How the points are linked:
* | da du de
QL | SZ RJ RT
MR | FH QT BZ
HH | QT CG MR
HC | FQ TT BQ
JR | RT QL DG
BG | SJ QN PF
TR | FQ MQ QP
MH | RF FS FB
ZF | QZ DP PR
TH | BF MN LL
QT | RD ZR PZ
FP | PC TP SB
GR | TZ RL NZ
CC | LS TR ZH
BF | LL TH PG
ZH | MB QP GN
FG | DQ JG TC
TL | MR HH ZQ
QQ | SC HC ZB
CL | CG GJ TZ
LQ | GR HZ FB
NM | RC LB NL
MB | SM HT NG
SM | GN ZH GQ
JP | GD LS MZ
HR | FJ NF ZL
QP | HT QZ MB
PF | RQ SJ LL
FQ | QQ DL NF
DL | HC FB RQ
SG | BM GZ NJ
MT | SJ FH QT
DQ | LS RR JP
LL | NF HG HZ
JG | CP CD BF
CD | MN GQ TH
RT | TP RC FP
PN | JN FT BM
PP | MH BN FT
RR | FG SD LS
RF | FT PP BG
LM | GR HM MH
RC | BC DT DS
FH | GZ JN ZR
MQ | PR ZF QZ
HM | ZM HB GR
BN | FS RD MH
GQ | NF ZP CD
ZB | HR BQ QN
TD | DL CP FQ
HL | TZ NJ NM
ZZ | SC CG BG
JN | HB ZN BT
SZ | JR QB JR
FS | HL MD FS
TC | BC DQ NG
MZ | ZF GD HZ
DG | FP RT FC
RL | PF ZM PG
BB | JH FC PC
PZ | ZQ TL GJ
LS | TC FG GD
QZ | FM PR HT
TT | CD NG HG
BQ | ZB FQ MB
QB | QL GF JR
NQ | CP HC TD
RQ | ZT BG SC
SD | FM MF FG
MP | PG BF NZ
PR | TR GB CC
ZM | LM CG RD
ZP | MF QZ SD
GZ | CL BZ BM
JZ | FC DG NJ
FB | TT NQ HC
MD | FH GR TL
RD | BM LM FS
GB | HZ MZ TR
TP | DG JR JZ
SB | BB TC MF
LF | GF NL GF
MF | PC BB FM
DT | NM JP BC
HG | BF HG MP
QN | ZL HR SJ
SC | CG ZT ZM
BM | TZ CL JH
TZ | NJ SG HL
JH | HL TZ NJ
ZN | PN RF HB
LB | DT JH QB
NZ | TH PG LL
FT | ZN MH JN
ZR | HH BT TL
FM | RR PC FG
ZQ | BZ MR GZ
GD | DP TC GF
GN | NG MB TR
BZ | GJ PZ CL
NG | GQ SM ZL
GF | RJ DS QL
DS | LF GB RJ
FJ | QN ZB BG
FC | SB JR ZP
MN | JG TT HG
DP | MZ PC GB
CP | FB LQ PG
GJ | GZ ZQ SG
ZL | BG FJ TT
HZ | NZ MP NQ
NF | ZB JG FJ
RJ | QB LF MR
NJ | JH BM LB
HT | DG TP SM
BT | MT HB HH
PG | HZ LL LQ
HB | FH PN FT
ZT | ZZ PF CG
CG | HM ZZ LM
BC | NL NM LF
PC | SD CC GQ
NL | DS RC GF
SJ | RL FQ RQ

In the rows, 24 means zero.

The rows follow the links: the fewer symbols apart two points are, the more alike their rows tend to be.

Each row is also shifted at random along 7 hidden directions that mean nothing.

Rows with their points:
24;27;27;28;27;29;20;22;22;33;33;24;27;31;30;26;27;27;16;33;24;31;20;25;29;26;23;22;21;17;27;26;23;21;20;24;20;19;20;28;26;33;28;23;24;16;28;34;26;25;24;24;25;27;23
point: JH
29;19;28;35;27;29;24;26;24;31;28;15;23;25;28;24;17;22;26;24;28;23;22;26;23;25;20;32;26;22;25;22;30;16;25;26;32;19;18;24;18;25;21;28;14;18;27;18;19;19;15;22;26;34;18
point: LM
26;22;30;25;28;26;21;24;25;25;14;24;27;23;22;28;18;15;31;23;27;20;33;21;25;24;27;28;28;23;17;22;28;25;25;25;26;21;17;26;17;24;20;21;24;30;25;20;18;15;20;22;25;23;29
point: FT
18;28;17;17;22;24;31;24;16;15;20;34;30;31;13;29;34;24;25;13;19;14;30;26;26;26;29;14;33;34;22;27;17;28;25;25;27;19;27;24;27;15;19;28;30;31;20;21;21;24;26;29;25;28;25
point: MF
25;29;33;19;19;25;27;21;28;25;25;25;18;26;25;27;30;28;22;33;28;21;17;14;23;20;29;16;21;23;31;20;24;32;25;26;23;33;22;26;29;21;30;24;32;19;20;28;25;21;23;26;17;21;23
point: NG
23;20;23;22;22;21;37;24;25;11;19;26;24;22;28;29;28;35;30;17;25;25;37;25;20;29;26;18;24;33;20;29;17;22;26;27;12;21;31;25;18;26;19;27;17;33;26;29;22;32;27;25;20;8;35
point: NF
26;2;17;22;25;28;23;21;22;26;18;20;23;26;27;27;17;24;26;22;30;28;33;20;29;27;27;27;25;28;25;32;32;26;41;24;23;25;32;25;18;31;25;20;24;34;20;22;18;24;26;25;33;23;20
point: JN
28;27;26;33;26;23;27;28;23;19;28;19;24;21;25;23;22;24;29;18;23;25;23;30;20;21;16;29;25;24;22;27;25;12;15;23;28;23;29;24;28;25;21;34;22;25;30;20;26;28;21;24;21;26;28
point: ZT
29;26;28;26;22;30;27;23;21;8;18;18;19;27;29;24;26;31;24;25;19;29;22;19;24;28;21;22;15;26;25;36;26;21;11;25;19;32;31;28;33;33;22;36;32;27;29;26;27;31;29;28;24;15;30
point: ZZ
24;44;24;27;27;22;26;23;26;28;34;30;28;30;21;19;29;31;15;23;19;27;14;21;23;23;28;22;27;19;28;30;21;31;15;29;25;27;31;19;38;27;20;20;38;25;22;20;27;27;30;26;25;32;26
point: GF
21;15;18;23;23;22;22;22;28;26;20;26;35;28;22;24;30;20;22;17;21;18;27;28;25;29;20;22;33;32;27;21;20;31;38;29;30;20;27;18;21;17;24;22;31;29;19;17;23;20;23;22;25;32;15
point: RT
22;30;16;17;22;19;26;24;25;20;24;27;20;18;24;27;22;28;24;24;22;29;27;16;23;24;31;12;17;26;30;22;22;28;22;27;18;28;31;26;26;28;23;25;27;28;25;34;31;31;28;34;27;13;20
point: JG
23;19;25;23;17;24;31;25;20;21;27;24;18;26;27;25;28;32;19;24;24;19;17;26;24;26;27;23;23;31;27;25;23;36;32;31;33;28;24;24;23;20;22;22;22;18;20;26;19;24;30;26;24;30;20
point: TR
28;28;18;30;30;20;20;21;22;21;31;23;26;26;14;21;23;19;29;18;26;26;22;23;25;19;24;29;24;24;22;24;21;26;17;22;29;25;30;28;30;21;28;23;28;27;29;23;21;26;26;21;30;28;26
point: QT
28;21;27;23;29;24;18;25;22;23;16;24;27;22;22;29;17;15;30;23;21;23;32;23;26;22;25;25;24;24;17;24;27;27;22;26;28;21;23;26;22;25;19;24;28;31;29;27;22;20;24;28;29;25;23
point: BN
23;28;25;27;20;29;32;15;25;26;31;21;18;32;31;25;30;39;21;30;31;28;16;17;20;24;26;19;21;21;32;23;22;26;27;27;18;27;20;25;22;26;21;21;18;21;29;22;21;21;24;22;17;22;26
point: ZB
25;28;21;23;22;26;30;28;26;22;25;23;20;16;30;25;19;28;22;21;23;29;29;21;23;27;29;19;18;27;30;29;25;18;21;23;20;27;33;25;24;33;27;26;22;28;23;31;31;30;21;28;24;11;28
point: HG
28;30;20;30;28;25;24;17;22;19;26;22;23;31;18;22;25;24;24;20;26;25;22;19;26;24;29;28;23;25;26;27;21;29;17;24;28;28;28;28;28;23;27;22;29;28;25;20;16;23;26;20;28;27;30
point: ZR
21;18;34;16;22;23;21;31;26;27;13;27;22;16;22;21;21;17;27;28;21;14;24;32;25;23;22;31;26;25;16;18;28;24;28;19;27;26;15;23;22;18;25;24;22;20;16;22;25;22;25;24;22;26;23
point: DP
22;24;21;23;20;28;28;25;22;25;22;22;20;23;30;21;22;28;23;24;22;27;23;26;19;27;25;25;19;25;25;23;27;25;28;21;23;24;20;22;16;25;18;17;15;24;30;23;27;21;23;21;21;25;29
point: NQ
24;32;28;28;29;24;24;27;20;22;28;29;32;28;26;28;29;23;24;25;18;28;29;30;28;27;23;22;24;22;17;26;16;21;12;27;20;16;24;30;25;27;25;27;23;22;33;34;24;27;26;26;25;24;33
point: NJ
26;8;15;21;26;21;23;17;24;17;18;21;27;29;18;23;27;26;26;20;24;27;26;23;27;31;22;26;19;34;26;29;19;31;31;24;22;27;34;30;23;24;33;23;28;32;23;30;21;32;35;24;33;21;21
point: ZQ
25;26;23;29;30;23;23;19;23;29;29;22;29;28;17;21;27;19;28;21;27;22;19;26;26;23;22;28;25;25;23;19;16;24;20;19;28;22;23;27;24;16;31;21;22;23;29;26;19;22;23;19;26;34;25
point: GJ
26;24;30;25;27;32;23;20;22;24;21;21;26;32;30;26;27;26;21;31;23;31;26;22;30;30;26;24;18;22;25;30;22;23;16;21;17;24;23;30;23;32;30;25;25;23;30;33;23;24;27;23;27;21;32
point: BM
25;25;32;20;29;22;22;21;29;25;15;29;29;26;25;25;28;28;19;30;16;24;25;22;26;32;26;21;24;25;20;26;19;31;20;32;16;23;23;25;24;29;22;24;31;28;21;32;23;29;35;29;28;20;24
point: NM
24;34;12;27;23;28;35;28;19;23;38;24;20;21;27;21;20;34;17;13;21;33;23;20;19;23;28;18;20;27;35;34;26;20;20;22;27;27;41;21;30;31;20;23;25;28;29;25;33;32;23;30;27;26;28
point: PG
29;20;24;29;23;27;24;21;22;15;21;16;21;27;28;24;23;27;23;23;21;28;23;22;24;29;20;26;19;28;27;30;25;21;18;28;25;27;28;28;25;30;21;33;24;25;27;26;23;29;29;28;27;23;20
point: CG
21;30;20;25;23;21;22;28;24;20;25;28;35;30;23;29;33;18;24;19;18;22;29;31;26;26;21;18;28;26;20;22;16;27;20;28;28;17;23;23;24;21;24;26;29;23;26;25;25;23;22;23;21;27;25
point: JZ
19;24;19;21;22;26;23;27;19;28;30;29;29;29;22;25;28;20;23;21;25;23;24;28;28;20;22;18;31;21;25;28;25;19;26;17;24;22;26;22;29;23;27;27;28;23;21;22;28;24;19;24;23;29;23
point: BB
25;16;25;23;18;22;33;26;23;24;28;24;25;23;24;26;29;27;26;21;29;18;25;24;24;20;25;21;30;31;27;26;23;28;37;24;30;25;31;23;27;17;31;25;28;26;20;25;23;23;19;24;21;26;23
point: SM
23;30;28;20;22;31;31;26;20;17;13;22;23;20;23;21;23;25;24;20;16;21;27;24;19;29;27;23;17;31;25;26;25;24;20;16;22;28;27;21;22;23;19;20;27;32;28;22;28;21;24;27;19;22;36
point: LQ
24;18;31;19;19;22;23;32;26;23;26;24;20;18;33;26;25;22;28;31;28;27;26;28;27;17;21;26;20;22;22;25;29;22;27;19;22;31;28;25;29;29;35;28;28;20;20;31;30;27;22;25;18;12;27
point: MB
24;17;31;17;27;27;21;20;29;27;14;26;33;28;23;24;29;24;20;29;18;24;25;23;27;30;23;21;24;27;25;27;23;31;29;23;16;25;29;22;26;25;30;22;38;32;21;29;26;26;31;27;27;26;21
point: LB
20;29;12;22;23;13;15;24;25;17;24;31;33;26;17;32;29;15;26;20;16;23;27;27;26;24;23;13;29;26;20;16;14;35;22;34;32;15;21;26;25;16;22;29;31;22;22;30;28;25;28;27;28;26;10
point: FC
19;32;25;16;18;24;20;25;22;21;18;29;20;29;26;29;30;22;21;32;21;21;24;24;30;26;28;16;22;21;23;21;22;28;18;28;23;25;11;29;24;24;25;30;24;14;19;27;26;23;26;25;21;17;22
point: ZP

Where do the symbols, taken in turn from left to right, take each start?
Answer with the point's name.
27;14;18;27;29;24;19;25;23;30;27;22;23;25;26;29;16;21;28;24;30;30;33;21;28;23;27;28;27;21;23;26;30;23;32;28;26;19;24;26;18;31;22;21;19;26;26;25;20;23;22;24;31;25;20
du de du da du => FT
23;30;24;25;21;26;32;23;25;30;29;26;22;20;23;23;25;28;23;22;29;21;24;18;21;21;31;18;26;27;33;20;23;21;27;23;24;25;26;21;24;21;28;23;23;25;22;21;25;21;14;25;20;25;26
da da du da du de => HG
23;27;23;25;19;20;26;35;24;17;31;25;24;24;32;28;30;24;23;23;24;26;28;32;27;23;23;23;25;25;19;27;21;26;22;29;29;24;25;24;27;28;28;28;22;17;23;30;27;29;24;22;19;15;29
de de du de du de => FM
22;27;34;18;16;28;29;24;20;22;19;26;17;28;23;24;30;27;20;29;23;14;16;22;25;24;30;21;24;27;27;25;24;35;26;23;28;32;19;25;28;18;24;23;31;20;17;22;21;19;26;26;20;28;26
da de de du de => RJ
29;26;26;28;29;21;22;27;24;18;18;21;28;15;18;25;18;14;31;16;18;22;30;27;20;24;19;27;23;29;20;20;23;21;16;25;31;19;29;26;23;19;21;29;25;30;30;28;27;25;22;30;28;28;21
da du du da => CL
27;19;24;29;25;23;24;22;27;22;28;18;20;21;31;27;21;30;30;27;31;30;26;22;20;20;18;25;22;20;24;22;27;15;25;28;18;22;22;25;22;28;21;30;15;22;30;24;25;27;21;23;21;17;21
da du de da de => QN
22;22;24;24;19;25;32;33;17;23;34;26;21;23;26;24;26;27;22;19;26;20;24;33;25;21;23;26;28;27;21;30;25;22;27;22;32;25;27;23;27;22;23;27;20;18;19;22;25;26;21;23;23;26;29
de da da du du => JR
27;25;26;24;28;25;19;17;22;20;20;22;27;29;19;24;28;22;24;27;21;27;19;20;28;26;23;23;16;24;26;24;19;29;17;20;23;28;28;31;29;23;32;25;34;28;29;34;24;27;31;25;29;26;22
de du du da => CL
28;23;31;25;23;26;28;22;23;10;13;18;22;23;27;24;26;27;29;21;20;24;26;24;19;27;18;25;19;28;22;28;25;18;17;23;19;27;27;26;24;26;20;33;25;30;28;22;25;28;26;26;19;17;31
de de da da du da => PF
21;14;23;21;16;30;33;23;25;30;28;23;19;27;32;26;27;33;21;27;34;23;23;19;26;26;28;19;24;27;35;28;28;21;38;22;20;28;27;22;22;26;31;24;20;21;16;23;23;23;18;22;21;20;22
da da du du de => NF
23;26;31;22;27;26;25;24;29;31;25;28;27;25;23;20;26;29;19;27;22;23;22;24;24;26;25;25;30;21;24;29;25;22;24;23;18;25;26;20;29;27;24;21;30;27;19;21;25;25;26;24;24;26;28
du du du => JH
25;32;25;25;21;34;32;24;22;27;27;20;18;22;27;20;22;31;16;21;23;25;18;17;21;27;31;20;18;27;38;29;27;23;22;20;26;31;31;21;26;27;24;21;27;25;26;22;28;24;19;27;23;28;27
da da de du du => HG
26;16;20;30;29;24;20;18;22;31;31;22;30;29;21;26;26;24;23;25;27;25;23;27;26;27;22;25;25;25;26;20;18;26;30;25;27;17;24;28;20;20;30;24;20;22;31;32;20;24;26;22;30;35;16
da du du du => ZQ
21;21;19;24;25;21;32;36;18;22;32;29;21;17;25;22;19;30;24;17;22;25;28;36;23;25;25;29;29;27;17;33;26;19;25;25;27;21;30;21;25;28;18;26;15;23;21;24;27;34;29;27;28;24;28
de da du du du => HG
